Below are the code and all the weights of a small trained network. Each question names an input and a class and asks about switching units off, where a switched-off unit gives its printed mean instead of its output.

import numpy as np


def w(rows, s, z=0):
    codes = np.array(rows[::2]) - 128.0
    scale = np.full(codes.shape[1], s)
    scale[-1] = z or s
    return codes * scale


def norm(h):
    return h / np.sqrt((h * h).mean(-1, keepdims=True) + 1e-5)


def f(y):
    return np.maximum(y, 0)


def log_softmax(a):
    a = a - a.max(-1, keepdims=True)
    return a - np.log(np.exp(a).sum(-1, keepdims=True))


def net(x, mask):
    res = np.array(x, float).reshape(1, 6) / 4 @ E
    u = 0
    for l in range(3):
        y = f(norm(res) @ A[l][:, :-1].T + A[l][:, -1])
        res = res + np.where(mask[u : u + 8], y, B[l][:, -1]) @ B[l][:, :-1]
        u += 8
    return log_softmax(norm(res)[-1] @ U[:, :-1].T + U[:, -1])


A, B = {}, {}
E = w([
[194,77,90,74,138,75],'x0',
[145,254,57,126,88,184],'x1',
[90,109,169,41,79,141],'x2',
[59,124,189,111,132,130],'x3',
[200,138,181,112,165,134],'x4',
[137,117,124,142,125,195],'x5',
],0.0077)
A[0] = w([
[110,97,112,69,91,115,126],'0.n1',
[83,88,123,254,161,160,46],'0.n2',
[94,191,211,50,156,212,161],'0.n3',
[125,104,199,104,128,56,175],'0.n4',
[101,183,126,71,139,72,9],'0.n5',
[97,115,105,93,72,168,121],'0.n6',
[4,204,117,155,201,105,182],'0.n7',
[36,138,147,216,61,221,1],'0.n8',
],0.0085,0.0017)
B[0] = w([
[143,93,177,63,152,52,184],'0.n1',
[10,66,142,75,139,144,215],'0.n2',
[145,143,117,131,58,116,253],'0.n3',
[127,175,86,114,137,111,228],'0.n4',
[145,65,133,100,116,91,162],'0.n5',
[150,140,181,102,61,209,194],'0.n6',
[151,81,149,183,112,120,242],'0.n7',
[210,115,49,142,154,87,254],'0.n8',
],0.011,0.0052)
A[1] = w([
[33,174,21,197,137,30,151],'1.n1',
[134,199,157,210,171,66,197],'1.n2',
[140,113,55,114,127,222,94],'1.n3',
[101,133,166,132,77,174,82],'1.n4',
[191,112,158,254,158,104,64],'1.n5',
[121,89,165,99,162,137,169],'1.n6',
[90,38,139,159,131,186,252],'1.n7',
[86,131,134,152,88,138,71],'1.n8',
],0.0093,0.0016)
B[1] = w([
[150,45,67,200,84,153,252],'1.n1',
[167,160,254,54,48,243,191],'1.n2',
[148,123,35,199,153,92,204],'1.n3',
[227,245,85,148,127,155,170],'1.n4',
[120,202,151,145,34,92,225],'1.n5',
[76,250,39,8,120,75,201],'1.n6',
[102,221,25,158,173,9,240],'1.n7',
[121,83,124,241,136,129,157],'1.n8',
],0.0057,0.0049)
A[2] = w([
[1,140,247,116,118,88,132],'2.n1',
[173,194,132,85,173,66,112],'2.n2',
[205,140,169,69,75,80,93],'2.n3',
[127,202,43,104,84,159,168],'2.n4',
[178,74,81,71,142,141,161],'2.n5',
[158,179,146,162,74,128,254],'2.n6',
[114,84,137,149,188,190,95],'2.n7',
[206,136,90,175,141,103,118],'2.n8',
],0.0084,0.0028)
B[2] = w([
[189,122,63,113,92,110,183],'2.n1',
[83,171,130,125,255,161,200],'2.n2',
[56,90,145,114,98,137,253],'2.n3',
[157,78,157,203,123,90,242],'2.n4',
[126,173,61,116,42,142,195],'2.n5',
[188,89,190,137,180,108,250],'2.n6',
[141,110,157,99,106,136,130],'2.n7',
[118,147,115,165,173,114,217],'2.n8',
],0.0095,0.0063)
U = w([
[208,120,65,252,123,133,204],'0',
[119,151,128,126,123,145,3],'1',
[108,131,220,106,209,203,103],'2',
[19,71,140,187,144,176,40],'3',
[120,194,173,163,225,155,60],'4',
[173,107,205,125,27,161,148],'5',
[79,143,70,28,145,75,175],'6',
],0.013,0.0041)

Each question gives the input, the list of numbers given to net, and the class t.
The units are the neurons (one row each of A and B). Each row of codes is followed by its name. A weight is (code - 128) times the scale printed after its matrix; where a second scale follows, it is the last column's (A, B and U).
mask holds one flag per neuron, layer by layer. A switched-off neuron (its flag False) gives its mean, the last column of its row in B, instead of its output. The means were averaged over made-up inputs and are rounded, as every weight is.
A unit's drop is (log p(t) with every unit on - log p(t) with that unit switched off) / (log p(t) with every unit on - log p(t) with every unit switched off).
The circuit of an input: a set's keep is (log p(t) with only the set's units on - log p(t) with every unit switched off) / (log p(t) with every unit on - log p(t) with every unit switched off). Starting from the 12 units with the biggest drops (on a tie, the unit counted first), units are removed one at a time, each time the one whose removal leaves the highest keep (on an exact tie, the one counted first), for as long as the keep stays at least 0.8.
units of the circuit, in order: the units of the circuit, biggest drop first
most important unit: the unit with the biggest drop
top k neurons in layer l: the k neurons of layer l with the biggest drops, biggest first
drop when u is switched off: that unit's drop, to one decimal
input [-3,-2,-3,-5,5,-5], class 5: units of the circuit, in order	(1.n2, 0.n8)
input [-2,-2,2,-3,5,1], class 2: most important unit	1.n1
input [-2,8,-7,6,6,-3], class 5: units of the circuit, in order	(1.n2, 1.n7)
input [0,7,7,-4,6,-2], class 5: units of the circuit, in order	(0.n8, 1.n7)
input [6,-8,-6,-1,8,-6], class 2: top 3 neurons in layer 2	(2.n2, 2.n1, 2.n3)
input [0,2,0,-1,1,-6], class 5: top 4 neurons in layer 1	(1.n7, 1.n6, 1.n3, 1.n4)
input [-6,-2,3,5,8,8], class 0: units of the circuit, in order	(1.n2, 0.n8)
input [0,0,6,-2,-4,2], class 5: top 2 neurons in layer 0	(0.n6, 0.n1)
input [-5,-4,1,-6,5,-2], class 2: top 3 neurons in layer 1	(1.n2, 1.n7, 1.n6)
input [4,8,-7,4,6,-4], class 4: top 2 neurons in layer 0	(0.n8, 0.n3)
input [-8,3,8,1,-1,-2], class 0: top 2 neurons in layer 0	(0.n8, 0.n2)
input [0,2,-2,5,7,-2], class 5: top 2 neurons in layer 1	(1.n2, 1.n7)
input [1,2,7,2,-8,1], class 5: top 2 neurons in layer 0	(0.n6, 0.n1)
input [-1,-7,0,7,5,-6], class 6: most important unit	2.n1
input [8,7,4,5,4,2], class 5: top 2 neurons in layer 1	(1.n7, 1.n6)
input [6,-5,-5,-6,5,-8], class 4: top 2 neurons in layer 0	(0.n2, 0.n8)
input [-2,1,6,-2,-7,-2], class 5: top 3 neurons in layer 0	(0.n1, 0.n6, 0.n2)
input [2,5,-5,-7,8,-1], class 4: top 2 neurons in layer 0	(0.n8, 0.n3)
input [8,1,-7,8,-8,3], class 3: top 2 neurons in layer 0	(0.n2, 0.n8)
input [-8,-1,7,-2,2,5], class 0: units of the circuit, in order	(0.n8)
input [-5,-5,-2,-2,5,0], class 6: drop when 0.n2 is switched off	0.3
input [7,5,5,2,2,1], class 5: drop when 1.n1 is switched off	-0.2
input [-5,5,4,7,-7,8], class 0: drop when 1.n8 is switched off	0.0
